Below are the code and all the weights of a small trained network. Each question names an input and a class and asks about switching units off, where a switched-off unit gives its printed mean instead of its output.

import numpy as np


def w(rows, s, z=0):
    codes = np.array(rows[::2]) - 128.0
    scale = np.full(codes.shape[1], s)
    scale[-1] = z or s
    return codes * scale


def f(y):
    return y / 2 * (1 + np.tanh(0.7978845608 * (y + 0.044715 * y**3)))


def log_softmax(a):
    a = a - a.max(-1, keepdims=True)
    return a - np.log(np.exp(a).sum(-1, keepdims=True))


def net(x, mask):
    res = np.array(x, float).reshape(1, 6) / 4 @ E
    y = f(res @ A[0][:, :-1].T + A[0][:, -1])
    res = res + np.where(mask, y, B[0][:, -1]) @ B[0][:, :-1]
    return log_softmax(res[-1] @ U[:, :-1].T + U[:, -1])


A, B = {}, {}
E = w([
[217,82,76,64],'x0',
[230,75,157,160],'x1',
[83,58,189,30],'x2',
[182,179,157,35],'x3',
[168,151,254,90],'x4',
[142,52,146,158],'x5',
],0.0083)
A[0] = w([
[169,64,136,135,156],'n1',
[123,81,171,83,100],'n2',
[200,65,71,172,139],'n3',
[175,88,141,184,143],'n4',
[122,82,166,76,83],'n5',
[126,119,200,144,81],'n6',
[122,59,162,102,96],'n7',
[131,164,119,86,97],'n8',
[136,68,128,111,98],'n9',
[172,105,91,147,110],'n10',
[99,193,103,66,161],'n11',
[92,83,179,86,188],'n12',
[149,125,167,125,198],'n13',
[119,99,58,154,99],'n14',
[122,143,150,83,26],'n15',
[113,140,114,90,33],'n16',
[141,93,168,191,207],'n17',
[172,98,160,196,189],'n18',
[109,201,122,58,90],'n19',
[131,148,202,188,21],'n20',
[83,7,89,122,145],'n21',
[95,128,86,86,206],'n22',
[152,124,144,130,138],'n23',
[179,119,87,143,195],'n24',
[119,131,186,146,185],'n25',
[118,106,183,116,121],'n26',
[202,118,162,146,67],'n27',
[166,120,86,153,132],'n28',
[113,105,168,112,28],'n29',
[78,42,85,107,233],'n30',
[151,158,152,154,254],'n31',
[112,82,183,85,136],'n32',
[165,136,112,119,106],'n33',
[150,180,92,93,239],'n34',
],0.015,0.0052)
B[0] = w([
[162,76,113,96,204],'n1',
[159,177,225,43,200],'n2',
[142,40,115,80,248],'n3',
[85,63,72,104,205],'n4',
[139,174,224,38,198],'n5',
[155,175,105,58,175],'n6',
[137,112,175,59,190],'n7',
[99,149,101,185,166],'n8',
[116,74,162,65,169],'n9',
[207,79,102,123,179],'n10',
[129,141,75,244,227],'n11',
[159,212,139,112,240],'n12',
[134,166,94,115,190],'n13',
[64,99,177,78,195],'n14',
[98,181,129,117,160],'n15',
[96,144,121,120,137],'n16',
[55,101,70,74,215],'n17',
[78,63,41,49,223],'n18',
[102,152,68,215,221],'n19',
[86,168,112,2,177],'n20',
[42,190,205,35,250],'n21',
[90,200,95,171,204],'n22',
[142,110,80,148,150],'n23',
[143,80,156,140,207],'n24',
[149,163,79,92,194],'n25',
[157,203,132,94,181],'n26',
[132,129,34,154,192],'n27',
[155,38,203,94,184],'n28',
[176,160,171,58,147],'n29',
[97,222,132,105,254],'n30',
[172,107,101,121,209],'n31',
[157,196,167,90,219],'n32',
[164,135,93,176,152],'n33',
[154,103,85,208,220],'n34',
],0.0097,0.0088)
U = w([
[93,54,158,90,123],'0',
[74,122,194,225,2],'1',
[180,146,107,178,192],'2',
[141,90,72,154,188],'3',
[136,150,187,41,147],'4',
[2,185,59,120,130],'5',
[166,39,102,122,12],'6',
],0.0093,0.009)

Each question gives the input, the list of numbers given to net, and the class t.
The units are the neurons (one row each of A and B). Each row of codes is followed by its name. A weight is (code - 128) times the scale printed after its matrix; where a second scale follows, it is the last column's (A, B and U).
mask holds one flag per neuron, in row order. A switched-off neuron (its flag False) gives its mean, the last column of its row in B, instead of its output. The means were averaged over made-up inputs and are rounded, as every weight is.
A unit's drop is (log p(t) with every unit on - log p(t) with that unit switched off) / (log p(t) with every unit on - log p(t) with every unit switched off).
The circuit of an input: a set's keep is (log p(t) with only the set's units on - log p(t) with every unit switched off) / (log p(t) with every unit on - log p(t) with every unit switched off). Starting from the 12 units with the biggest drops (on a tie, the unit counted first), units are removed one at a time, each time the one whose removal leaves the highest keep (on an exact tie, the one counted first), for as long as the keep stays at least 0.8.
circuit, biggest first: the units of the circuit, biggest drop first
top k neurons: the k neurons with the biggest drops, biggest first
drop of u: that unit's drop, to one decimal
input [-3,8,-3,5,5,-7], class 2: circuit, biggest first -> n21; n34
input [2,-7,-7,-6,5,0], class 3: circuit, biggest first -> n21; n30
input [7,-7,-6,4,-2,-8], class 3: circuit, biggest first -> n34; n21
input [7,-4,-7,-8,2,-4], class 3: circuit, biggest first -> n21
input [2,2,4,6,4,-6], class 2: top 4 neurons -> n19; n11; n21; n34
input [7,-6,7,5,6,-8], class 5: top 2 neurons -> n19; n11
input [-3,4,-8,8,8,4], class 3: top 2 neurons -> n21; n31
input [5,-8,8,-5,1,-2], class 4: top 2 neurons -> n5; n2
input [-1,0,-3,3,-4,5], class 0: drop of n11 -> 0.2
input [0,4,-1,-2,0,3], class 6: drop of n11 -> -0.1
input [3,-4,-8,-5,-7,-7], class 3: drop of n21 -> 0.1
input [-1,-7,-6,-2,4,-1], class 3: top 2 neurons -> n21; n30
